Here is a tiny trained network, its code and every weight. The questions are about switching its units off for an input and a class, where a switched-off unit gives its printed mean instead of its output.

import numpy as np


def w(rows, s, z=0):
    codes = np.array(rows[::2]) - 128.0
    scale = np.full(codes.shape[1], s)
    scale[-1] = z or s
    return codes * scale


def norm(h):
    return h / np.sqrt((h * h).mean(-1, keepdims=True) + 1e-5)


def f(y):
    return y / 2 * (1 + np.tanh(0.7978845608 * (y + 0.044715 * y**3)))


def log_softmax(a):
    a = a - a.max(-1, keepdims=True)
    return a - np.log(np.exp(a).sum(-1, keepdims=True))


def net(x, mask):
    res = np.array(x, float).reshape(1, 2) / 4 @ E
    u = 0
    for l in range(3):
        y = f(norm(res) @ A[l][:, :-1].T + A[l][:, -1])
        res = res + np.where(mask[u : u + 4], y, B[l][:, -1]) @ B[l][:, :-1]
        u += 4
    return log_softmax(norm(res)[-1] @ U[:, :-1].T + U[:, -1])


A, B = {}, {}
E = w([
[1,201,128,92,192,102,72,154,41,149,160],'x0',
[179,184,245,125,82,120,47,79,86,56,50],'x1',
],0.0073)
A[0] = w([
[104,177,173,190,114,165,92,129,172,141,118,25],'L0N1',
[93,154,65,151,158,175,59,109,163,158,134,2],'L0N2',
[151,110,150,193,128,161,178,105,229,169,95,70],'L0N3',
[135,1,52,130,145,151,235,134,168,138,197,66],'L0N4',
],0.0073,0.0022)
B[0] = w([
[124,128,180,122,13,106,168,140,123,115,141,132],'L0N1',
[70,157,160,89,103,47,239,123,127,118,132,138],'L0N2',
[255,162,14,14,74,76,102,99,96,150,171,192],'L0N3',
[73,66,129,175,178,133,111,126,91,43,159,251],'L0N4',
],0.0096,0.011)
A[1] = w([
[71,94,96,209,134,117,159,158,113,86,134,4],'L1N1',
[111,77,157,120,136,101,107,127,188,79,254,186],'L1N2',
[51,210,129,97,145,83,130,143,108,180,172,148],'L1N3',
[185,130,142,102,103,105,141,115,100,105,51,83],'L1N4',
],0.0077,0.0035)
B[1] = w([
[111,91,128,186,65,146,149,135,192,194,243,190],'L1N1',
[103,195,210,101,168,161,113,107,136,89,50,244],'L1N2',
[212,43,9,52,148,134,80,53,110,44,129,253],'L1N3',
[45,162,114,170,125,159,133,184,92,193,164,194],'L1N4',
],0.011,0.0062)
A[2] = w([
[11,114,107,173,254,137,137,170,129,126,117,99],'L2N1',
[82,103,242,163,90,135,105,131,99,148,121,2],'L2N2',
[193,90,135,126,166,158,167,113,147,67,67,207],'L2N3',
[88,95,174,94,166,66,130,68,92,136,151,171],'L2N4',
],0.0099,0.00087)
B[2] = w([
[124,140,209,223,42,153,176,190,212,182,133,253],'L2N1',
[21,177,183,106,119,133,179,52,75,108,159,209],'L2N2',
[73,131,118,3,180,67,95,111,130,116,71,222],'L2N3',
[103,82,128,135,130,127,105,172,213,129,109,205],'L2N4',
],0.012,0.0065)
U = w([
[125,164,173,99,138,72,166,160,178,206,55,46],'0',
[56,190,209,159,78,161,149,101,40,124,141,139],'1',
[149,160,144,140,191,127,182,152,121,169,99,20],'2',
[54,75,191,207,122,159,175,162,217,129,162,148],'3',
[246,183,98,142,69,146,133,141,100,207,125,165],'4',
[154,162,126,189,180,116,160,147,136,208,66,2],'5',
[137,81,84,54,162,114,77,104,114,32,122,194],'6',
],0.014,0.0042)

Each question gives the input, the list of numbers given to net, and the class t.
The units are the neurons (one row each of A and B). Each row of codes is followed by its name. A weight is (code - 128) times the scale printed after its matrix; where a second scale follows, it is the last column's (A, B and U).
mask holds one flag per neuron, layer by layer. A switched-off neuron (its flag False) gives its mean, the last column of its row in B, instead of its output. The means were averaged over made-up inputs and are rounded, as every weight is.
A unit's drop is (log p(t) with every unit on - log p(t) with that unit switched off) / (log p(t) with every unit on - log p(t) with every unit switched off).
most important unit: the unit with the biggest drop
top k neurons: the k neurons with the biggest drops, biggest first
top k neurons in layer l: the k neurons of layer l with the biggest drops, biggest first
drop of u: that unit's drop, to one decimal
input [7,7], class 6: top 2 neurons => (L0N4, L1N3)
input [-5,5], class 4: top 2 neurons => (L0N4, L1N2)
input [-7,-8], class 6: top 3 neurons => (L0N3, L1N4, L2N3)
input [-2,3], class 1: top 2 neurons => (L1N3, L1N4)
input [-1,-2], class 3: most important unit => L0N4
input [1,2], class 1: top 2 neurons => (L1N3, L0N3)
input [-8,8], class 4: top 3 neurons in layer 1 => (L1N2, L1N4, L1N3)
input [4,-4], class 3: top 2 neurons => (L0N3, L2N1)
input [-6,5], class 4: top 2 neurons => (L0N4, L1N4)
input [-6,8], class 1: top 3 neurons => (L1N3, L1N4, L2N2)
input [-5,-5], class 6: top 2 neurons => (L0N3, L1N4)
input [8,7], class 6: top 2 neurons => (L1N3, L0N4)
input [-7,-7], class 6: top 3 neurons => (L0N3, L1N4, L2N3)
input [3,-4], class 3: most important unit => L0N3
input [-5,2], class 4: top 2 neurons => (L0N4, L1N3)
input [-3,3], class 4: drop of L1N2 => 0.3
input [-8,-7], class 6: drop of L0N3 => 4.1
input [-5,-4], class 6: drop of L0N3 => 8.1
input [-8,7], class 4: top 2 neurons => (L0N4, L1N4)
